Where the symbols take the items:
gev j bet
gev x zed
gev t pok
gev p lik
gev z lat
sep j nar
sep x bek
sep t guv
sep p pav
sep z bar
vuf j lik
vuf x pok
vuf t rup
vuf p lem
vuf z pog
sek j nem
sek x pav
sek t zan
sek p zub
sek z bog
pak j mem
pak x zeg
pak t dur
pak p kof
pak z zok
vaf j rar
vaf x vur
vaf t sor
vaf p goz
vaf z med
tir j bar
tir x fis
tir t zed
tir p bet
tir z guv
teb j bek
teb x rar
teb t goz
teb p guv
teb z fis
zed j tir
zed x mem
zed t kof
zed p gev
zed z fal
lur j fup
lur x moz
lur t nik
lur p zer
lur z mep
rek j nes
rek x bar
rek t bet
rek p bog
rek z pav
zub j pom
zub x sek
zub t mep
zub p fet
zub z fup
fup j teg
fup x bog
fup t lur
fup p buz
fup z zub
luf j lat
luf x fem
luf t fad
luf p pog
luf z pok
guv j sep
guv x teb
guv t fal
guv p sel
guv z tir
nes j pok
nes x par
nes t rek
nes p rup
nes z fad
bet j rek
bet x tir
bet t gev
bet p moz
bet z sel
nem j pog
nem x fad
nem t sek
nem p pom
nem z rup
mep j zub
mep x zan
mep t vur
mep p rar
mep z lur
rup j vuf
rup x nes
rup t bog
rup p teg
rup z nem
rar j fet
rar x mep
rar t vaf
rar p teb
rar z zer
fet j dop
fet x zub
fet t rar
fet p bek
fet z buz
lem j nik
lem x vuf
lem t teg
lem p zeg
lem z daz
moz j bog
moz x bet
moz t lik
moz p lur
moz z zan
par j kof
par x dur
par t bar
par p nes
par z nar
nik j lur
nik x lik
nik t lem
nik p med
nik z vur
zeg j med
zeg x lem
zeg t lav
zeg p pak
zeg z sor
bog j rup
bog x rek
bog t moz
bog p fup
bog z sek
lav j zeg
lav x teg
lav t buz
lav p dur
lav z dop
vur j mep
vur x kod
vur t daz
vur p vaf
vur z nik
zok j goz
zok x sor
zok t pab
zok p fem
zok z pak
fis j lel
fis x zer
fis t mem
fis p tir
fis z teb
mem j fis
mem x med
mem t pak
mem p zed
mem z goz
lel j dur
lel x buz
lel t fis
lel p bar
lel z bek
dur j pak
dur x lav
dur t lel
dur p par
dur z pab
daz j vur
daz x pog
daz t pom
daz p sor
daz z lem
buz j lav
buz x fup
buz t zer
buz p lel
buz z fet
dop j sor
dop x pom
dop t fet
dop p pab
dop z lav
teg j lem
teg x rup
teg t fup
teg p lav
teg z pom
sel j pav
sel x guv
sel t lat
sel p zan
sel z bet
lik j moz
lik x gev
lik t vuf
lik p nik
lik z kod
pav j fad
pav x sep
pav t sel
pav p sek
pav z rek
pog j kod
pog x luf
pog t nem
pog p daz
pog z vuf
bek j pab
bek x fet
bek t teb
bek p sep
bek z lel
goz j teb
goz x vaf
goz t zok
goz p fal
goz z mem
pab j zok
pab x dop
pab t bek
pab p nar
pab z dur
pom j daz
pom x nem
pom t zub
pom p dop
pom z teg
nar j fem
nar x pab
nar t sep
nar p fad
nar z par
kod j zan
kod x lat
kod t pog
kod p vur
kod z lik
bar j par
bar x lel
bar t tir
bar p rek
bar z sep
fem j fal
fem x zok
fem t nar
fem p luf
fem z kof
fad j luf
fad x nar
fad t pav
fad p nem
fad z nes
kof j zed
kof x pak
kof t par
kof p pok
kof z fem
lat j sel
lat x fal
lat t luf
lat p kod
lat z gev
fal j guv
fal x goz
fal t fem
fal p lat
fal z zed
zer j buz
zer x lur
zer t med
zer p fis
zer z rar
zan j sek
zan x sel
zan t kod
zan p mep
zan z moz
med j zer
med x nik
med t zeg
med p mem
med z vaf
sor j vaf
sor x daz
sor t dop
sor p zok
sor z zeg
pok j gev
pok x kof
pok t nes
pok p vuf
pok z luf

The rows follow the links: the fewer symbols apart two items are, the more alike their rows tend to be.

Each row is also shifted at random along 5 hidden directions that mean nothing.

Known rows, each with its item:
37 -59 81 39 -117 124 -34 97 -8 -110 108 -12 94 -10 -107 191 -76 -91 -17 -73 95 18 -73 1 -68 -86: pok
-7 -98 78 -64 1 30 -2 135 26 152 99 -28 -12 -36 149 -35 111 57 64 -215 32 -218 33 42 33 -99: lat
55 -29 -62 87 35 -37 47 -207 87 -99 5 23 2 4 5 154 -93 31 -208 88 -20 109 -6 12 109 46: lel
27 -79 -37 -29 -46 9 -54 -76 140 127 -33 -50 10 13 175 -107 119 0 38 -175 -70 -132 98 -26 34 -117: fal
-72 -108 16 26 -107 69 -20 83 6 77 89 -64 165 -135 -36 120 -20 64 -121 -53 95 151 -155 65 34 149: bet
-48 16 -31 99 104 -136 83 -68 -164 26 -26 155 4 -8 -67 -8 6 -42 81 32 104 -57 -188 192 74 63: zub
-383 -108 -71 -25 17 5 -57 59 37 14 -27 -210 90 -56 -44 2 -97 58 12 16 80 -66 -38 -86 133 -142: moz
221 -72 -17 11 -62 75 -40 105 -81 34 81 8 23 -49 85 59 54 -81 144 -111 9 -137 -70 -35 38 -100: luf
-7 -47 72 -30 -10 -3 14 -45 155 -29 4 -93 -18 164 12 -115 -133 126 -79 41 -156 -18 209 -54 -62 32: med
41 44 -37 32 117 -49 40 77 -50 233 109 1 -89 -14 100 -195 88 107 -17 83 -127 58 68 -43 -38 154: rar
83 37 24 9 -13 26 11 -71 86 173 -7 63 -113 88 55 -154 128 -4 29 -83 -104 -29 216 -31 -114 11: goz
73 -27 -28 85 -110 182 -61 25 111 -82 68 30 69 11 -52 142 -69 -91 -35 -59 49 81 -81 -4 -133 -11: kof
-21 0 68 11 -8 -39 -49 37 107 -265 74 159 138 -46 27 95 12 -96 -140 43 -15 178 -239 157 -4 96: dur
-313 -106 89 111 41 70 -54 0 255 -75 120 104 155 50 -73 -22 -49 -100 -91 -129 36 50 -134 167 -65 -48: mem
185 43 50 -31 41 -17 -41 89 -33 -84 83 181 -10 -119 120 68 187 -124 -26 -48 36 81 -121 97 26 64: nar
311 -68 -61 60 64 -15 -44 27 -1 34 108 70 -54 29 171 -57 48 -5 47 4 -170 -62 44 -76 -15 -47: zok
51 87 20 28 27 -7 47 -102 -113 60 -56 55 -146 -101 3 167 123 -50 -35 -11 168 -49 12 -11 125 -51: pav
-23 153 -45 36 173 -86 73 -71 85 104 102 112 -84 -34 152 -52 97 48 -28 -72 -4 -80 -116 14 -4 -55: bek
174 134 -28 24 8 5 105 -136 -19 131 4 68 -86 -41 60 69 138 33 -55 -54 64 36 -30 12 7 81: sep
-92 1 -37 59 98 -7 10 -160 112 -99 9 -38 -8 -84 61 171 -57 -6 -196 -3 83 -5 -39 -71 126 -120: bar
22 -38 15 -2 -5 28 7 123 -57 -73 43 -16 64 112 -110 23 -189 41 75 59 -45 31 -18 -5 -135 -16: lem
-25 -11 79 -73 -43 -5 -1 -55 -100 125 -118 8 -72 118 -89 -172 35 -28 130 -11 -29 -108 184 47 -67 63: vur
27 -22 -87 -53 -83 58 -43 86 21 -81 -13 -202 147 67 -10 -3 -200 145 137 -51 -30 -96 -36 -88 -103 -90: vuf
-47 105 47 -118 113 -86 -15 70 -171 -76 -73 85 -125 -2 -28 -84 66 -85 123 91 -2 -63 63 13 46 -57: pom

Complete each set of four: the symbols that take the first to the second take the third to the fourth, perhaps in another order.
Answer with the item's name.
A 49 -79 -12 -15 -133 25 -28 -125 75 119 -90 6 38 -28 90 -85 121 -74 55 -158 -20 -118 62 54 10 -15
B -28 -116 1 51 -162 31 -14 -130 200 -15 -9 4 222 55 -40 -56 -60 26 -63 -118 -43 79 -70 145 -127 131
C -31 -126 2 41 6 -74 -9 -107 8 100 -43 88 57 75 -30 -213 60 -79 86 -33 -96 -82 38 148 -14 33
D nik

A -36 -47 73 82 -117 103 -41 -110 60 128 -23 124 -19 -17 -61 -51 201 -200 60 -141 102 -7 23 149 -68 7
B -106 -153 85 7 -56 98 -51 -19 189 -34 72 -36 92 -2 3 52 -22 -53 -126 -120 8 11 30 70 11 -63
C 145 25 -15 -20 -112 65 -11 47 -164 44 -87 32 -9 53 -83 -5 25 -47 225 -66 67 -53 -6 14 -115 3
D vuf

A 48 39 63 -14 22 38 15 206 -37 -86 162 -28 3 125 -36 19 -187 110 59 54 -45 -12 12 -52 -152 -10
B 122 -66 20 69 -13 39 -10 25 -1 -121 84 61 28 124 -95 1 -182 -27 -20 108 -127 96 31 -4 -120 58
C 50 -6 -67 51 -53 6 -6 -52 -157 -47 -165 68 -71 112 -156 -80 7 -159 261 116 -17 -82 91 -27 -42 -111
D sor

A 1 -23 49 66 52 -32 21 -110 -164 8 -56 141 -143 -125 -35 201 138 -167 -42 38 169 -35 16 92 252 -93
B -1 184 -38 -171 -8 -44 -23 69 -57 -14 -155 -80 -62 -39 19 -76 96 64 221 -57 27 -138 56 -82 -17 -62
C -346 -36 -39 21 66 9 -21 82 -115 147 -27 -19 -63 -66 -78 -69 104 -98 123 -26 166 -65 -23 -26 77 -114
D zub

A -203 -19 -38 40 51 -46 1 -106 84 61 -99 56 12 89 36 -269 27 -27 144 -90 -42 -181 87 33 -55 -90
B -77 157 -110 30 158 -100 66 -98 15 52 -59 59 -78 21 85 -120 24 79 64 -4 13 -101 -67 -18 -14 -39
C -195 207 90 -67 172 16 -52 116 88 -220 30 0 -190 102 -23 -27 -60 -55 -42 112 -49 65 167 -154 -112 -142
D med

A -102 -76 118 57 28 58 6 15 205 -14 150 24 27 86 1 -17 -76 -11 -134 -90 -18 51 33 75 -100 24
B -165 -110 21 34 -46 13 -20 -77 128 -84 -8 -14 80 118 -101 -133 -141 -2 -28 -2 -67 6 49 100 -75 22
C -230 -22 -9 -2 70 24 27 30 -13 41 -4 -145 -66 47 -85 -57 -101 102 -58 133 -4 71 122 -108 15 21
D moz

A 21 93 -81 81 101 -67 70 -184 8 82 -35 142 -74 1 70 -23 86 -37 -10 -6 37 -31 -49 47 23 -18
B -105 153 -14 128 132 -87 70 -59 -105 57 -7 197 -43 45 -15 -53 43 -72 34 55 80 0 -141 118 -30 47
C 114 -46 -119 -113 9 -33 -11 29 -44 252 6 -221 -96 -126 219 -47 95 166 -29 -42 -96 -115 170 -204 170 -51
D guv

A 14 132 46 -9 8 41 -40 -86 109 -208 -92 65 -91 44 -95 79 -4 -136 -118 139 -59 193 112 -36 -85 1
B -224 -11 1 68 89 17 1 118 40 59 177 -3 63 57 -1 -76 -90 78 -120 74 -21 137 -101 0 -65 79
C 53 136 -14 -64 -37 52 70 3 54 6 56 -170 -31 -25 50 176 -96 188 -125 -82 81 15 -27 -55 0 24
D zed

A 246 -47 -43 11 -179 26 16 -6 -221 52 -111 -6 29 30 -120 17 12 -38 190 -13 11 -61 -4 40 -47 77
B -45 73 -74 36 -82 184 -43 54 178 -71 36 -41 79 69 -34 44 -61 -49 27 -136 91 46 -105 -87 -212 -115
C -64 166 -31 -114 -46 91 -72 -26 187 -156 -76 -66 34 -23 14 65 17 -51 -28 -34 23 80 -20 -64 -96 -41
D dop

A 66 91 -101 -124 -158 -26 -57 -78 -15 -68 -257 -7 81 -127 -15 23 159 -93 165 -93 58 -21 -92 2 28 26
B 53 69 -39 -52 26 -37 -88 -31 18 -91 -68 92 10 -135 116 22 191 -130 56 -76 -28 -29 -132 5 56 -80
C -94 42 28 23 104 -33 29 82 -200 180 -5 22 -161 -20 -32 -120 97 7 22 131 -12 3 184 -70 16 47
D zan

A 15 214 -107 -29 32 8 82 -178 61 102 -112 -55 -162 -15 101 -39 111 46 26 -78 94 -46 79 -132 2 -94
B -210 28 28 88 118 95 -17 116 159 38 199 -24 -30 13 18 -51 9 25 -173 21 7 182 -11 -60 -80 3
C -237 220 55 -137 -38 60 -7 155 54 -163 -51 -78 150 30 -111 7 -67 44 113 -93 151 34 -169 65 -176 28
D pav

A -134 111 3 -63 135 -119 -40 62 -118 -111 -87 103 -92 -18 8 -84 79 -96 139 67 -10 -83 10 -10 70 -104
B 109 59 -2 -148 -47 -127 13 124 -80 -33 -63 5 154 -102 57 -59 94 83 184 -89 43 -77 -223 99 34 140
C -5 -49 140 -53 -63 -29 50 69 13 12 32 -47 81 112 -100 -71 -140 133 -33 -25 -28 44 71 106 -109 183
D lik

A -2 32 -55 63 88 -168 109 -45 -155 37 -37 80 85 -50 18 -37 -2 99 117 0 58 -91 -231 180 53 123
B -174 -94 23 -8 -71 3 12 94 -48 65 -1 -106 125 -61 -108 31 -68 97 -60 60 105 78 -17 28 68 89
C -22 -57 -96 59 -37 18 -24 -48 -14 202 -11 33 15 -146 50 -39 174 -74 -9 -63 54 77 -74 7 34 66
D mem

A 1 -228 -83 -10 -1 -144 -24 172 -156 179 79 -58 190 -197 133 -40 58 118 51 -56 8 -81 -259 113 188 137
B -20 40 -103 -54 9 -66 37 19 -102 228 -73 -101 -14 15 -18 -214 53 154 123 27 -53 -42 48 -56 -20 99
C -32 149 -30 7 144 -72 112 -30 86 -25 76 -6 -42 95 33 -11 -150 203 -116 70 -26 45 -13 -43 -59 85
D lel

A -74 -5 24 -46 -76 78 -15 114 34 132 102 -200 68 -88 3 69 -32 138 -120 -29 68 107 -33 -50 20 108
B 339 -95 -109 -57 -147 22 -33 -19 -72 44 -81 -100 44 -65 81 21 42 4 163 -84 -60 -151 5 -63 22 -65
C 70 -48 -171 53 -68 49 -91 -76 88 12 -52 -28 85 -55 135 -67 67 -85 170 -114 -58 -168 -63 -90 5 -233
D bar

